Each row of numbers belongs to one of the nodes below and depends on some of the facts about them. Some rows are named. Which node is each other row?

There are 2 kinds of fact about the nodes: Ω, Λ.
Ω: refers to; Λ: belongs to class
k131 Ω k634; k156 Ω k564; k166 Ω k838; k179 Ω k24; k194 Ω k612; k196 Ω k209
k201 Ω k280; k209 Ω k588; k239 Ω k768; k24 Ω k641; k242 Ω k954; k25 Ω k439
k251 Ω k533; k260 Ω k272; k272 Ω k554; k280 Ω k743; k285 Ω k561; k307 Ω k730
k308 Ω k382; k31 Ω k599; k325 Ω k196; k373 Ω k239; k379 Ω k567; k38 Ω k545
k382 Ω k957; k393 Ω k868; k432 Ω k962; k438 Ω k325; k439 Ω k438; k441 Ω k496
k443 Ω k792; k454 Ω k5; k466 Ω k269; k475 Ω k393; k496 Ω k26; k5 Ω k762
k500 Ω k761; k52 Ω k251; k521 Ω k689; k532 Ω k201; k533 Ω k772; k545 Ω k235
k551 Ω k179; k561 Ω k535; k564 Ω k373; k567 Ω k661; k569 Ω k379; k588 Ω k684
k59 Ω k981; k599 Ω k260; k612 Ω k242; k634 Ω k156; k641 Ω k532; k645 Ω k31
k648 Ω k285; k656 Ω k95; k669 Ω k929; k684 Ω k441; k689 Ω k919; k690 Ω k59
k730 Ω k390; k739 Ω k131; k743 Ω k739; k761 Ω k38; k762 Ω k782; k772 Ω k778
k778 Ω k475; k792 Ω k955; k838 Ω k307; k858 Ω k690; k868 Ω k569; k869 Ω k454
k895 Ω k466; k919 Ω k680; k929 Ω k656; k95 Ω k551; k954 Ω k432; k957 Ω k869
k962 Ω k52; k981 Ω k895; k103 Λ b; k131 Λ c; k156 Λ b; k166 Λ c
k179 Λ b; k194 Λ a; k196 Λ b; k201 Λ c; k209 Λ a; k235 Λ a
k239 Λ b; k24 Λ d; k242 Λ b; k25 Λ c; k251 Λ a; k253 Λ c
k26 Λ a; k260 Λ b; k269 Λ b; k272 Λ a; k280 Λ c; k285 Λ b
k307 Λ d; k308 Λ b; k31 Λ c; k325 Λ c; k373 Λ a; k379 Λ c
k38 Λ c; k382 Λ b; k390 Λ b; k393 Λ c; k409 Λ d; k432 Λ b
k438 Λ c; k439 Λ c; k441 Λ c; k443 Λ a; k454 Λ a; k466 Λ a
k475 Λ a; k496 Λ a; k5 Λ d; k500 Λ a; k52 Λ c; k521 Λ a
k532 Λ c; k533 Λ a; k535 Λ a; k545 Λ a; k551 Λ d; k554 Λ a
k561 Λ d; k564 Λ b; k567 Λ d; k569 Λ a; k588 Λ c; k59 Λ d
k599 Λ b; k609 Λ a; k612 Λ a; k634 Λ a; k641 Λ c; k645 Λ a
k648 Λ a; k656 Λ b; k661 Λ d; k669 Λ b; k680 Λ c; k684 Λ a
k689 Λ c; k690 Λ b; k730 Λ a; k739 Λ d; k743 Λ a; k761 Λ c
k762 Λ a; k768 Λ a; k772 Λ b; k778 Λ c; k782 Λ b; k792 Λ c
k838 Λ a; k858 Λ b; k868 Λ d; k869 Λ b; k895 Λ a; k919 Λ b
k929 Λ c; k95 Λ b; k954 Λ c; k955 Λ a; k957 Λ c; k962 Λ d
k981 Λ d

Some nodes and their rows:
k382: [-13  11 -10  -2   7   1   3   1  -7   9   7  -9 -14  -2  -6   0  11 -10
   8   7  19   2  18  -2   6   2   6   8   0  17   7  27 -15  30]
k409: [-11  -9 -22  -5  18  -3 -13 -12   8   0  13  -9  -4   2  11 -11  18   6
 -11   7  -2   3 -10   3   2  -3  -9  -1  -4 -30  -3 -12   4  21]
k325: [ -1 -12   4   1 -27  -9  -5  -7  -4   3 -12  24  16   0  -5  10 -15  15
 -18   3  15   1   0  -3  -6  -7   1 -11  -6  10  13   1   6  47]
k554: [ 14 -17  -1   1   8   6   0 -23   8   1  -1  -5  -5  -4   3  -1  -1  -6
  -2  -5 -34  12  -3  -2  11   9   0  16  12 -19 -14 -12   5 -76]
k393: [  6  14  21  -3 -22 -15  -3 -20  -5  -7  -7  13  18  -6   1  -5 -24  14
  -1  -1  29 -14   2   5  -1  -9  -5  21   4  -3  -1 -12   4  65]
k739: [-12  -5 -19  -1  33 -11  -4  19  -1   7  27  -4   4   8   5  -8   1  -3
   1  11  16  -2 -27   8 -10 -14  -6 -18 -15 -11 -18 -19   8  25]
k156: [  6   9  -7   0  20   2  -4  22 -20  -1   3 -23 -13   9 -14   2   4 -16
  10  11  22   1  -1   4 -21  -8   3   0   6  18  19  25   8  -3]
k533: [  5   8   4  -5   7   8  14 -15   5 -14 -13   1   1  -4  10  -1 -16 -11
  10 -15  -2 -24   7  -3   0  13   0  -9 -11 -19 -15  -5  13 -53]
k251: [  2   6   4  -4   9  10  14 -15   7 -14 -17   1   2  -2  10   1 -10 -10
   7 -14  -3 -20   6  -3  -1   9   1 -11 -10 -17 -14  -1  10 -70]
k26: [ 16 -20  -4  -3   7   4   0 -25   6  -3  -3  -3  -8  -4   4   3  -5  -7
  -4  -7 -29  14  -5  -6   9  16   0   7   7 -23 -13  -8   7 -63]
k684: [  8 -23 -14  -1 -13   9   8  -7   0   2   5   8  -3  -3   0  13 -19 -14
  -5 -12 -14  -4   9  -4   3  16   5 -21  -5  -2  -5  -8  17 -28]
k588: [ -1 -14   1  -1 -27  -9  -5 -11  -5   1 -12  25  16   0  -5  12 -19  16
 -18   2  15   7   3  -4  -7  -1   1 -16  -9  11  15   4   7  53]
k689: [ -1   4  17   1 -14  -8  -4  -4  -2   0 -13  18  15   0  -3   0  -8  21
  -5   4  12   0  -9  -1  -6 -11  -2   4  -3   5   9   3  -4  26]
k239: [  2   9  -7  -2  13   2  -6   8 -12  -3  -2 -23 -12   6  -9   3  11 -12
   2   8  14   4  10   1 -11   1   2   5  11  13  16  23   0  11]
k569: [ 14   0   3   0 -13   6   9  -9   0   0  13  -4   2  -8   2  -4 -21 -15
  11 -12  -6 -21  11   7  10   4   2  15  12 -11 -20 -28  12 -19]
k24: [-18   5  -9  -1   9   6  -5  27  11  -3  37  -6   8   7  10 -11  19  10
   2   1  -7  17  -7   2  -4  12  -9 -22  -8  -9   4 -21  -5  58]
k307: [-17  -3 -18  -1   7   3  -7  13   6   1  19  -7  -1   3   8  -9  15   4
  -4   5  11 -13  -5   7  -4 -10  -6 -13 -11 -17   0 -13   4  31]
k895: [ 17  -3   1   5 -15   1   8  31   5   2  -9   0 -27  -6   4   9   6 -11
  11 -21 -35 -21 -23   3  10  -7  -2 -10 -11  -5  -2  -6  -1 -36]
k194: [  6  -7   1   2  -1  13   9   0   4   0   2   2  -1  -2   2   0  -6  -8
   7  -9 -18  -8   0   0   3   4   4  -5  -1  -7 -10 -10   7 -62]
k690: [  1  15  -3   4  -2  -9  -1  35  -4   3 -12 -17 -27   1  -3  10  24 -17
   4  -3   2  -8   2   3   5  -6   1  -5   2  25  10  22 -13  43]

Rows to name:
No name comes twice in this set of rows, the named rows included.
[-12  -2 -17  -2   5  -2  -9  -2   5   0  23 -10   1  -1  10 -12   9   2
  -5   5  14 -16   0  10   1  -6  -7   1  -1 -21  -7 -24   6  47] -> k567
[-11   3  10  -4 -15   0   0 -17  -5  11   1  27   8  -8  -6  -7 -11  28
   5   8  22   3  -4  -6   2 -13   1  16 -18  -5  10  16 -12  29] -> k957
[-16  -4 -19  -3  10   1  -9   7   6   1  18  -8  -3   3   9 -10  15   4
  -5   5   8  -8  -7   5  -2  -6  -7 -10 -10 -19  -2 -13   3  32] -> k561
[ -5  19   5   1   1   7  -1  24  -2  -7  17 -20   0   8  -5   1  21  -6
   8   0  -7  29  19  -3  -5  23   1  -6  15  26  23  12 -16  52] -> k179
[  4   4  -7  -2  14 -14  -7  -5  -3  -1 -12 -21 -21   1  -2   6  21 -13
  -7   4  -6  18   7  -3   7   7  -1  13  17   9   4  23 -13  20] -> k269
[ -7 -11 -20  -4  18  -5 -16 -17   9  -1  14 -14  -5   1  11 -11  18   5
 -13   7  -2   6  -8   3   4  -1  -9   5   1 -35  -5 -14   5  27] -> k661
[  4  19  19  -6 -14 -14  -1 -21  -4 -13 -17  14  16  -4   2  -3 -23  15
  -1  -3  32 -14   2   0  -5  -5  -6  10  -6  -9   1  -1   4  53] -> k778
[  2   2  16   0 -11  -9  -5  -8  -1  -1 -12  17  14   0  -2  -1  -9  21
  -7   4   8   7  -9  -3  -4  -9  -3   7  -3   0  10   3  -3  23] -> k792
[  1  -6   3   3   1  15  11   0   7  -1  -6   3   3  -2   3   0  -1  -6
   4  -8 -16 -14   3   1   3   0   5  -7  -2  -1 -12  -8   6 -86] -> k612
[  0   3  -9  -4  18  -8  -7 -17  -2   2  -5 -20 -17   0  -2   2  18 -12
  -6   8   1  22  14  -5   8  11   0  18  16   5   0  25 -12  14] -> k782
[-16  13 -14  -5   8   4   5  -5  -9  15  12  -6 -19  -6  -9  -5  10  -6
  15   8  23   1  21  -6  11   2   6  13  -7   8   8  35 -18  32] -> k869

Now the same nodes, written a new way:
Known rows:
k272: [-36  38 -58  17 -18   6 -14 -58  13  46  41  28   8  19  20  25  44 -36
  89 -24 -36 -32 -15 -36  22  15  -5]
k466: [  7  57 -52  20 -45 -26  -7 -71 -10  56  21  22 -33  11   7   8  15 -25
  81  -7 -75 -54  16 -19   6  18  25]
k242: [-21   4 -95  35  18 -62 -68 -12  14  -5  14  32 -66   5  26 -20  52 -13
  22 -11 -64 -29 -28 -31   8   1  31]
k569: [  8  17 -39  10 -48 -31   0 -65 -15   5  16  42  -6  16 -22  20   6 -22
  78  26 -41 -36  -8 -13  26  39  18]
k612: [-24   2 -71  32 -28 -19 -33 -73  -1  -4  31  51 -36  -5  17  15  24 -51
  69 -19 -63 -64 -27  -3  17  10  21]
k441: [ -49   41  -43   -8   24 -103  -20  -23   49   10    5   13   11  -11
   -1    8    9  -14   16   -5  -60  -71  -23    1   38  -12   -5]
k739: [  -2   45  -50    0    8 -106  -32  -64  -16   15   18   62  -16  -15
   60   29   45  -24   53   38  -16  -26  -15  -12  -31  -33   -4]
k690: [  9  64 -74  22   1 -71 -43  -8   4  57   4   5 -62  21  16 -27  45  14
  35  -1 -76 -17  15 -48  -4   7  34]
k31: [-61  41 -47   7  31 -51  -4 -34  46  16  39 -12  34   8  35  16  66 -11
  18 -19 -40 -42 -21 -24  43   3   9]
k792: [-33  35 -32   7  11 -83   4 -34  35   3  21   8   8 -12  18  -2  44 -12
   7  -3 -62 -52 -18  -2  37  -4  13]
k567: [ 21  32 -41 -15 -12 -83 -20 -75   6 -17 -15  54   7   9  20  17  21   3
  44  51 -19 -19   4 -26 -18  -9  14]
k641: [-24  35 -62  16  10 -91   7 -22  21  24  55   7  -3 -34  16  19  45 -11
  -3  25 -40 -46 -26  15  49 -13  10]
k554: [-36  38 -57  16 -18   4 -14 -57  12  46  41  30   8  18  19  24  43 -35
  90 -22 -36 -33 -15 -36  22  17  -5]
k680: [-33  36 -30   6  10 -81   7 -33  34   5  19  12   8 -10  19  -4  47 -10
   7  -5 -64 -50 -18  -4  35  -5  14]
k52: [-41  -2 -60  20  15 -77 -21 -51  27 -44  26   7  -5 -11  22  10  40 -21
  -3   0 -61 -71 -29  10  42   9  40]
k981: [ 22  71 -57  -1 -11 -77 -30 -84   8  30 -11  33 -22   6  48   6  28   1
  46  20 -55 -36  30 -31 -38 -25  27]
k957: [ -9  33 -15  21  17 -94   8 -39  47 -19  15 -15  12 -35  21 -20  37 -41
  18 -19 -50 -55 -13 -17  39   9 -15]
k689: [-33  36 -29   6  10 -80   7 -33  36   3  20  12   7 -11  18  -4  47 -10
   6  -5 -64 -50 -18  -3  37  -5  13]
k390: [ 18  44 -42  13  -4 -68 -40   8  26  22  28  54 -50   9 -11 -41  63  27
  45 -14 -72  -2 -37 -42   9 -29  26]
k103: [ -6  36 -68  20  10 -73 -43   3  14  34   8  29 -49  10  12 -26  50   1
  34  -1 -55  -8 -14 -44   7  -1  10]

Name these rows:
No name comes twice in this set of rows, the named rows included.
[ -9  -2 -63  23 -37 -24 -22 -74  -9 -13  25  46 -25   6  -4  22  13 -39
  70   7 -51 -55 -21  -4  24  28  27] -> k533
[ -42   37  -29   12   22 -114   -2  -29   -5   11   44    8   -1  -15
   36   21   57  -27   19   13  -43  -54  -32   11   29    0   11] -> k131
[-33  34 -34   7  12 -85   1 -34  33   2  22   6   8 -12  17   0  43 -13
   8  -2 -59 -53 -18  -2  38  -2  13] -> k253
[ -9  31 -46  17 -36 -28  -9 -58   0  31  24  47 -20   0   4  11  20 -38
  79  -7 -54 -44 -13 -15  17  11   0] -> k609
[ 17  43 -81   4  -6 -81 -24 -59  11  26  27  60 -19 -31  39  26  33  -7
  31  47 -12 -19  -9  -8 -12 -47  -4] -> k24
[ -8  41 -13   2   0 -76   4 -30  46  -8  44  31   4 -13  -6 -14  56  12
  17 -16 -78 -48 -42   1  41 -32  28] -> k166
[ 32  50 -25 -12 -13 -72 -27 -68  32  -8  16  86  -9  -7  20  -7  48  14
  56   6 -51 -22 -27 -24 -23 -66  17] -> k307
[-25  44 -77   2  24 -94 -68  15  33  40 -11  36 -44  10  -9 -18  11   1
  42  -3 -56 -26 -20 -40   7 -13 -11] -> k196
[-47  -2 -64  25  20 -75 -25 -50  31 -39  29   9 -11 -16  31   7  45 -27
  -4 -11 -67 -75 -33  11  39   1  38] -> k954
[-19   1 -95  35  17 -64 -69 -14  11 -11  13  31 -65   7  22 -18  50 -11
  21  -8 -62 -29 -28 -31   8   4  34] -> k432
[-12  33 -51  24 -30 -53  -9 -50 -32  45  52  49 -28 -10  17  31  30 -46
  84  14 -37 -42 -25   0  14   8  -5] -> k743
[-20  33 -67  16   5 -77   9 -24  37  22  47   6  -1 -34   8  10  39  -3
  -9  18 -46 -46 -20   9  54 -16  11] -> k929

The same nodes again, as new rows of numbers:
Some rows with their names:
k981: [  0  48 -66 -18  -5 -92  57   1  -8 -53  -1  32 -18]
k535: [  3  38  41  -9  30  -3   3 -32   1  30 -12   3  -7]
k38: [ 51  -8 -12  -8  25   6 -22  32  25  -8  17 -13 -14]
k954: [ 15   0   8  16 -26 -12 -40  92  11  -3  27 -20 -44]
k242: [-32 -20 -11  40 -68  -4 -22  15  -9  29  21  36 -33]
k307: [ 20  13 -22  37 -14 -48  44 -19  10 -14   0 -31   5]
k438: [  2 -19  -8   7  49   6 -28  58   6 -42  44  -1  29]
k201: [  1 -22 -22 -43   0  27  -2  58  38 -69 -25 -10  -4]
k239: [ -6 -48 -35  32 -20   6 -15 -33  20  43 -12  22  -5]
k689: [ 46 -13 -11  -9  21   6 -21  38  19 -15  14 -14 -11]
k669: [ -9 -35 -26  18 -40  25  -5 -20  -1  11   9  40  -1]
k269: [  3 -26 -43   9 -27   0  -4 -32  -1  22  11  56 -19]
k778: [ 36 -10 -28 -36  -8  15 -27  68 -46   0   4 -36  35]
k441: [ 25 -18  -7  20  58  11 -25  50  19 -28  44  -3  19]
k382: [-32 -55 -17  -7 -45   7 -24 -46 -21  -8  31  10 -14]
k661: [ 31  10 -34  32  -9 -46  47 -28  -1  -7  -2 -34  18]
k25: [ 27 -17 -13 -10  24   7 -23  48  14 -28  18 -20   2]
k869: [-36 -70  -1 -27 -55   0 -33 -71 -31 -27  51 -11 -30]
k31: [ 46 -11 -10  -4  18  11 -20  44  21 -11  13 -19 -13]
k131: [-12 -48 -32 -22  32  -3 -33  57  47 -16 -46 -40  -2]

Rows to name:
No name comes twice in this set of rows, the named rows included.
[-20  70   2 -57  36 -41  19 -10 -13  -3 -14  60 -31] -> k895
[-11  58  16 -43  35 -28  14 -18  -8   6 -13  45 -27] -> k466
[ -5 -30 -28 -45  13  12 -14  62  37 -58 -30 -14   2] -> k280
[-64  -3  27 -15  41  -9  -9  -7  27  36 -75 -28   4] -> k634
[ 69 -14 -35 -30  26  21 -13  35 -17   0   1 -26  33] -> k379
[-24  -7 -60 -16 -27 -12   7 -14 -11  -3  10  81 -19] -> k690
[-18  30  45   9  47  -3   4 -22  -4  19   4  14  11] -> k496
[-41  -9  -6  48 -81  -8 -25  34 -18  40  23  34 -34] -> k432
[-40  -7  68 -56   4 -17 -22 -68 -31 -18  24 -46 -30] -> k454
[ 14   4  -1   5 -31 -11 -40 101 -11   4  20 -27 -28] -> k52
[-19  14  54 -34  16 -10 -11 -52 -14   2  12 -25 -24] -> k762

